Below are the code and all the weights of a small trained network. Each question names an input and a class and asks about switching units off, where a switched-off unit gives its printed mean instead of its output.

import numpy as np


def w(rows, s, z=0):
    codes = np.array(rows[::2]) - 128.0
    scale = np.full(codes.shape[1], s)
    scale[-1] = z or s
    return codes * scale


def norm(h):
    return h / np.sqrt((h * h).mean(-1, keepdims=True) + 1e-5)


def f(y):
    return y / 2 * (1 + np.tanh(0.7978845608 * (y + 0.044715 * y**3)))


def log_softmax(a):
    a = a - a.max(-1, keepdims=True)
    return a - np.log(np.exp(a).sum(-1, keepdims=True))


def net(x, mask):
    res = np.array(x, float).reshape(1, 4) / 4 @ E
    u = 0
    for l in range(4):
        y = f(norm(res) @ A[l][:, :-1].T + A[l][:, -1])
        res = res + np.where(mask[u : u + 10], y, B[l][:, -1]) @ B[l][:, :-1]
        u += 10
    return log_softmax(norm(res)[-1] @ U[:, :-1].T + U[:, -1])


A, B = {}, {}
E = w([
[116,217,153],'x0',
[82,79,173],'x1',
[58,113,2],'x2',
[68,112,54],'x3',
],0.012)
A[0] = w([
[243,63,167,254],'0.n0',
[104,159,155,134],'0.n1',
[118,140,114,132],'0.n2',
[64,64,190,133],'0.n3',
[109,1,170,95],'0.n4',
[133,63,56,193],'0.n5',
[128,39,115,88],'0.n6',
[129,61,40,143],'0.n7',
[95,167,97,158],'0.n8',
[74,56,158,54],'0.n9',
],0.03,0.0061)
B[0] = w([
[249,54,178,253],'0.n0',
[76,187,163,154],'0.n1',
[111,133,102,139],'0.n2',
[12,118,208,193],'0.n3',
[3,109,245,215],'0.n4',
[158,31,69,227],'0.n5',
[28,105,211,187],'0.n6',
[190,45,48,233],'0.n7',
[87,177,50,176],'0.n8',
[32,100,202,175],'0.n9',
],0.045,0.017)
A[1] = w([
[97,252,121,47],'1.n0',
[145,78,235,158],'1.n1',
[123,127,117,97],'1.n2',
[164,159,127,154],'1.n3',
[143,91,196,198],'1.n4',
[115,129,82,254],'1.n5',
[152,123,139,154],'1.n6',
[252,208,225,149],'1.n7',
[149,111,152,161],'1.n8',
[101,228,122,84],'1.n9',
],0.029,0.0026)
B[1] = w([
[26,250,77,163],'1.n0',
[140,226,197,249],'1.n1',
[116,110,119,128],'1.n2',
[152,152,86,134],'1.n3',
[145,196,168,212],'1.n4',
[63,50,89,159],'1.n5',
[162,147,111,143],'1.n6',
[252,246,135,204],'1.n7',
[155,160,139,159],'1.n8',
[61,228,90,157],'1.n9',
],0.043,0.02)
A[2] = w([
[139,152,131,99],'2.n0',
[157,137,101,122],'2.n1',
[182,178,143,85],'2.n2',
[142,133,134,104],'2.n3',
[164,142,95,110],'2.n4',
[142,145,127,112],'2.n5',
[128,127,127,127],'2.n6',
[166,146,89,98],'2.n7',
[139,136,117,116],'2.n8',
[250,143,124,2],'2.n9',
],0.018,0.0088)
B[2] = w([
[111,178,143,126],'2.n0',
[120,112,120,149],'2.n1',
[132,171,179,252],'2.n2',
[132,124,137,113],'2.n3',
[118,110,114,151],'2.n4',
[127,140,139,126],'2.n5',
[127,127,129,126],'2.n6',
[121,112,113,147],'2.n7',
[129,127,135,116],'2.n8',
[4,171,98,249],'2.n9',
],0.033,0.0033)
A[3] = w([
[197,33,197,3],'3.n0',
[186,171,143,34],'3.n1',
[190,69,202,53],'3.n2',
[125,128,128,115],'3.n3',
[138,135,127,75],'3.n4',
[220,33,255,43],'3.n5',
[159,119,164,69],'3.n6',
[177,160,144,49],'3.n7',
[131,128,128,89],'3.n8',
[125,128,128,114],'3.n9',
],0.0097,0.0052)
B[3] = w([
[233,153,147,144],'3.n0',
[140,130,163,137],'3.n1',
[198,112,150,165],'3.n2',
[128,131,127,117],'3.n3',
[132,132,133,92],'3.n4',
[253,84,166,251],'3.n5',
[157,111,142,116],'3.n6',
[143,126,162,126],'3.n7',
[130,130,130,98],'3.n8',
[128,131,127,117],'3.n9',
],0.025,0.0029)
U = w([
[110,125,234,252],'0',
[243,244,201,126],'1',
[23,65,251,119],'2',
[42,235,81,90],'3',
[224,49,180,19],'4',
[111,36,38,122],'5',
],0.02,0.011)

Each question gives the input, the list of numbers given to net, and the class t.
The units are the neurons (one row each of A and B). Each row of codes is followed by its name. A weight is (code - 128) times the scale printed after its matrix; where a second scale follows, it is the last column's (A, B and U).
mask holds one flag per neuron, layer by layer. A switched-off neuron (its flag False) gives its mean, the last column of its row in B, instead of its output. The means were averaged over made-up inputs and are rounded, as every weight is.
A unit's drop is (log p(t) with every unit on - log p(t) with that unit switched off) / (log p(t) with every unit on - log p(t) with every unit switched off).
The circuit of an input: a set's keep is (log p(t) with only the set's units on - log p(t) with every unit switched off) / (log p(t) with every unit on - log p(t) with every unit switched off). Starting from the 12 units with the biggest drops (on a tie, the unit counted first), units are removed one at a time, each time the one whose removal leaves the highest keep (on an exact tie, the one counted first), for as long as the keep stays at least 0.8.
circuit, biggest first: the units of the circuit, biggest drop first
top k neurons: the k neurons with the biggest drops, biggest first
top k neurons in layer l: the k neurons of layer l with the biggest drops, biggest first
drop when u is switched off: that unit's drop, to one decimal
input [6,-7,2,6], class 3: circuit, biggest first	(0.n0)
input [3,2,1,3], class 3: circuit, biggest first	(0.n0; 0.n8)
input [3,-7,-2,4], class 3: top 3 neurons	(0.n0; 0.n7; 0.n5)
input [7,0,3,6], class 3: top 2 neurons	(0.n0; 0.n8)
input [5,3,8,-6], class 3: circuit, biggest first	(0.n0; 0.n8)
input [-5,-3,3,-3], class 5: top 2 neurons	(0.n7; 0.n5)
input [-6,0,4,2], class 5: top 2 neurons	(0.n7; 0.n5)
input [5,7,-3,8], class 2: top 3 neurons in layer 0	(0.n3; 0.n9; 0.n0)
input [6,5,4,2], class 3: top 2 neurons in layer 0	(0.n0; 0.n5)
input [-7,3,-8,4], class 2: top 3 neurons	(0.n4; 0.n3; 1.n7)
input [8,8,3,7], class 3: drop when 0.n8 is switched off	0.3
input [6,2,-6,6], class 3: drop when 0.n0 is switched off	1.0
input [2,4,-2,5], class 2: drop when 0.n9 is switched off	0.1
input [1,0,-4,4], class 1: top neuron	(0.n4)
